Here is a tiny trained network, its code and every weight. The questions are about switching its units off for an input and a class, where a switched-off unit gives its printed mean instead of its output.

import numpy as np


def w(rows, s, z=0):
    codes = np.array(rows[::2]) - 128.0
    scale = np.full(codes.shape[1], s)
    scale[-1] = z or s
    return codes * scale


def f(y):
    return y / 2 * (1 + np.tanh(0.7978845608 * (y + 0.044715 * y**3)))


def log_softmax(a):
    a = a - a.max(-1, keepdims=True)
    return a - np.log(np.exp(a).sum(-1, keepdims=True))


def net(x, mask):
    res = np.array(x, float).reshape(1, 3) / 4 @ E
    y = f(res @ A[0][:, :-1].T + A[0][:, -1])
    res = res + np.where(mask, y, B[0][:, -1]) @ B[0][:, :-1]
    return log_softmax(res[-1] @ U[:, :-1].T + U[:, -1])


A, B = {}, {}
E = w([
[144,171,2,169],'x0',
[208,168,178,216],'x1',
[235,115,91,65],'x2',
],0.0093)
A[0] = w([
[216,145,189,249,178],'neuron 1',
[211,134,52,73,96],'neuron 2',
[166,122,124,146,141],'neuron 3',
[198,126,172,31,168],'neuron 4',
[219,148,135,248,72],'neuron 5',
[83,148,38,181,170],'neuron 6',
[131,124,202,126,163],'neuron 7',
[100,131,206,190,133],'neuron 8',
[66,142,74,208,121],'neuron 9',
[152,141,38,154,141],'neuron 10',
[169,113,183,72,160],'neuron 11',
[235,141,115,153,118],'neuron 12',
[98,109,163,80,207],'neuron 13',
[47,132,195,143,255],'neuron 14',
],0.019,0.0065)
B[0] = w([
[215,223,125,127,253],'neuron 1',
[126,92,167,249,225],'neuron 2',
[123,149,155,125,153],'neuron 3',
[160,49,149,65,209],'neuron 4',
[63,200,168,55,223],'neuron 5',
[140,97,30,94,208],'neuron 6',
[158,144,152,188,189],'neuron 7',
[185,161,105,202,203],'neuron 8',
[146,154,72,49,187],'neuron 9',
[70,142,109,180,206],'neuron 10',
[171,102,177,91,185],'neuron 11',
[82,172,202,124,207],'neuron 12',
[77,112,168,108,188],'neuron 13',
[1,160,133,179,234],'neuron 14',
],0.041,0.017)
U = w([
[17,188,207,128,255],'0',
[170,197,165,229,61],'1',
[93,83,42,76,105],'2',
[148,201,81,31,95],'3',
[148,1,192,45,213],'4',
[253,128,238,52,13],'5',
[103,48,112,250,162],'6',
],0.0071,0.0033)

Each question gives the input, the list of numbers given to net, and the class t.
The units are the neurons (one row each of A and B). Each row of codes is followed by its name. A weight is (code - 128) times the scale printed after its matrix; where a second scale follows, it is the last column's (A, B and U).
mask holds one flag per neuron, in row order. A switched-off neuron (its flag False) gives its mean, the last column of its row in B, instead of its output. The means were averaged over made-up inputs and are rounded, as every weight is.
A unit's drop is (log p(t) with every unit on - log p(t) with that unit switched off) / (log p(t) with every unit on - log p(t) with every unit switched off).
The circuit of an input: a set's keep is (log p(t) with only the set's units on - log p(t) with every unit switched off) / (log p(t) with every unit on - log p(t) with every unit switched off). Starting from the 12 units with the biggest drops (on a tie, the unit counted first), units are removed one at a time, each time the one whose removal leaves the highest keep (on an exact tie, the one counted first), for as long as the keep stays at least 0.8.
units of the circuit, in order: the units of the circuit, biggest drop first
top k neurons: the k neurons with the biggest drops, biggest first
drop when u is switched off: that unit's drop, to one decimal
input [-4,6,-8], class 1: units of the circuit, in order : (neuron 8)
input [3,0,6], class 6: units of the circuit, in order : (neuron 2; neuron 1)
input [-5,-6,1], class 4: top 2 neurons : (neuron 4; neuron 5)
input [0,0,4], class 4: top 2 neurons : (neuron 1; neuron 14)
input [4,4,0], class 3: top 2 neurons : (neuron 14; neuron 1)
input [-1,8,8], class 5: top 3 neurons : (neuron 1; neuron 14; neuron 4)
input [7,-2,0], class 2: top 2 neurons : (neuron 6; neuron 9)
input [0,1,7], class 5: top 2 neurons : (neuron 14; neuron 4)
input [8,-1,-5], class 2: top 2 neurons : (neuron 1; neuron 6)
input [-1,1,-6], class 1: top 2 neurons : (neuron 8; neuron 5)
input [0,4,2], class 5: top 2 neurons : (neuron 14; neuron 1)
input [-1,1,-5], class 1: top 3 neurons : (neuron 5; neuron 8; neuron 12)
input [6,8,8], class 0: top 2 neurons : (neuron 5; neuron 12)
input [-1,-4,7], class 4: units of the circuit, in order : (neuron 4)
input [-8,7,-8], class 1: drop when neuron 8 is switched off : 0.3
input [-3,8,-3], class 1: drop when neuron 1 is switched off : 1.1
input [-5,6,-8], class 1: drop when neuron 8 is switched off : 0.7
input [-1,-2,3], class 4: drop when neuron 1 is switched off : 0.3
